Below are the code and all the weights of a small trained network. Each question names an input and a class and asks about switching units off, where a switched-off unit gives its printed mean instead of its output.

import numpy as np


def w(rows, s, z=0):
    codes = np.array(rows[::2]) - 128.0
    scale = np.full(codes.shape[1], s)
    scale[-1] = z or s
    return codes * scale


def norm(h):
    return h / np.sqrt((h * h).mean(-1, keepdims=True) + 1e-5)


def f(y):
    return y / 2 * (1 + np.tanh(0.7978845608 * (y + 0.044715 * y**3)))


def log_softmax(a):
    a = a - a.max(-1, keepdims=True)
    return a - np.log(np.exp(a).sum(-1, keepdims=True))


def net(x, mask):
    res = np.array(x, float).reshape(1, 3) / 4 @ E
    u = 0
    for l in range(2):
        y = f(norm(res) @ A[l][:, :-1].T + A[l][:, -1])
        res = res + np.where(mask[u : u + 6], y, B[l][:, -1]) @ B[l][:, :-1]
        u += 6
    return log_softmax(norm(res)[-1] @ U[:, :-1].T + U[:, -1])


A, B = {}, {}
E = w([
[123,213,158,215,210,141,164,119,121,147,64],'x0',
[156,138,88,104,91,119,171,125,129,164,70],'x1',
[86,3,47,217,110,161,232,139,131,53,140],'x2',
],0.0048)
A[0] = w([
[70,114,171,172,194,140,56,155,166,98,199,66],'L0N1',
[173,166,145,116,166,95,95,118,125,190,132,202],'L0N2',
[194,144,49,90,98,111,167,130,143,182,2,80],'L0N3',
[73,128,155,191,150,138,56,26,130,165,178,53],'L0N4',
[177,179,169,224,224,152,184,67,160,207,96,1],'L0N5',
[12,120,130,225,143,147,149,141,149,119,65,195],'L0N6',
],0.0045,0.0048)
B[0] = w([
[29,116,180,126,114,34,197,219,145,156,137,154],'L0N1',
[20,49,193,101,110,173,95,49,155,77,26,255],'L0N2',
[3,130,203,97,122,50,199,218,155,143,219,196],'L0N3',
[30,137,160,30,22,73,200,193,121,193,128,126],'L0N4',
[215,76,201,178,203,169,76,142,69,198,90,185],'L0N5',
[233,116,79,122,138,172,117,137,76,129,156,243],'L0N6',
],0.0063,0.0043)
A[1] = w([
[142,66,105,56,84,123,90,159,124,112,158,36],'L1N1',
[125,254,161,97,156,83,63,136,130,185,111,129],'L1N2',
[197,77,62,147,160,130,119,115,115,100,156,108],'L1N3',
[94,115,154,150,143,61,212,249,166,119,119,62],'L1N4',
[85,172,168,89,160,113,196,217,97,131,166,254],'L1N5',
[220,145,77,79,140,103,100,148,120,131,207,28],'L1N6',
],0.0082,0.0047)
B[1] = w([
[208,177,146,244,225,172,159,172,72,194,64,199],'L1N1',
[153,128,11,157,86,130,218,151,138,70,235,246],'L1N2',
[66,192,152,69,74,99,121,108,181,126,152,242],'L1N3',
[52,125,182,41,132,54,79,117,134,123,118,197],'L1N4',
[132,22,109,129,101,2,84,235,95,220,101,253],'L1N5',
[166,66,189,120,225,135,72,105,42,126,30,144],'L1N6',
],0.0079,0.0057)
U = w([
[81,87,124,115,73,46,205,231,112,173,182,139],'0',
[96,199,62,79,39,199,191,52,204,29,205,141],'1',
[225,117,109,199,163,204,162,150,68,144,120,115],'2',
[84,107,228,48,138,120,51,98,121,162,39,185],'3',
[95,154,19,156,202,63,42,50,233,131,122,3],'4',
[89,158,29,151,206,74,48,59,255,144,127,3],'5',
[92,161,32,174,181,56,36,35,226,142,129,3],'6',
[94,160,21,168,192,58,37,44,242,140,121,3],'7',
],0.017,0.014)

Each question gives the input, the list of numbers given to net, and the class t.
The units are the neurons (one row each of A and B). Each row of codes is followed by its name. A weight is (code - 128) times the scale printed after its matrix; where a second scale follows, it is the last column's (A, B and U).
mask holds one flag per neuron, layer by layer. A switched-off neuron (its flag False) gives its mean, the last column of its row in B, instead of its output. The means were averaged over made-up inputs and are rounded, as every weight is.
A unit's drop is (log p(t) with every unit on - log p(t) with that unit switched off) / (log p(t) with every unit on - log p(t) with every unit switched off).
The circuit of an input: a set's keep is (log p(t) with only the set's units on - log p(t) with every unit switched off) / (log p(t) with every unit on - log p(t) with every unit switched off). Starting from all 12 units, units are removed one at a time, each time the one whose removal leaves the highest keep (on an exact tie, the one counted first), for as long as the keep stays at least 0.8.
circuit, biggest first: the units of the circuit, biggest drop first
most important unit: the unit with the biggest drop
top k neurons: the k neurons with the biggest drops, biggest first
top k neurons in layer l: the k neurons of layer l with the biggest drops, biggest first
input [0,1,3], class 3: circuit, biggest first -> L1N6; L0N2; L1N2; L0N6
input [-1,-3,-1], class 3: top 2 neurons -> L1N4; L1N2
input [-4,0,4], class 1: top 3 neurons in layer 0 -> L0N3; L0N4; L0N6
input [-3,-4,-5], class 1: circuit, biggest first -> L0N3; L1N5; L1N2
input [-8,-3,-2], class 2: circuit, biggest first -> L1N1
input [0,-2,-3], class 3: top 4 neurons -> L0N2; L1N2; L1N3; L0N3
input [3,-5,-6], class 1: top 4 neurons -> L1N2; L0N3; L0N2; L1N5
input [-1,0,1], class 3: top 2 neurons -> L1N6; L0N2
input [-2,-3,-1], class 3: top 2 neurons -> L1N4; L1N2
input [6,-7,-5], class 0: top 2 neurons -> L1N2; L0N4
input [3,-5,-4], class 0: top 2 neurons -> L0N1; L0N4
input [-6,2,7], class 1: top 3 neurons -> L1N5; L1N3; L0N3
input [8,-6,-7], class 2: top 3 neurons in layer 0 -> L0N3; L0N5; L0N2
input [3,0,-7], class 1: circuit, biggest first -> L1N2
input [-1,1,1], class 3: circuit, biggest first -> L0N2; L1N6
input [-6,-3,7], class 1: top 3 neurons -> L1N5; L1N3; L0N3
input [-8,6,8], class 1: top 4 neurons -> L1N5; L1N3; L0N1; L0N3
input [2,-3,1], class 3: top 2 neurons -> L1N2; L1N4
input [-8,-5,-7], class 2: top 2 neurons in layer 1 -> L1N1; L1N3
input [1,-1,-3], class 3: most important unit -> L0N2
input [0,-5,-5], class 0: top 2 neurons in layer 0 -> L0N1; L0N4
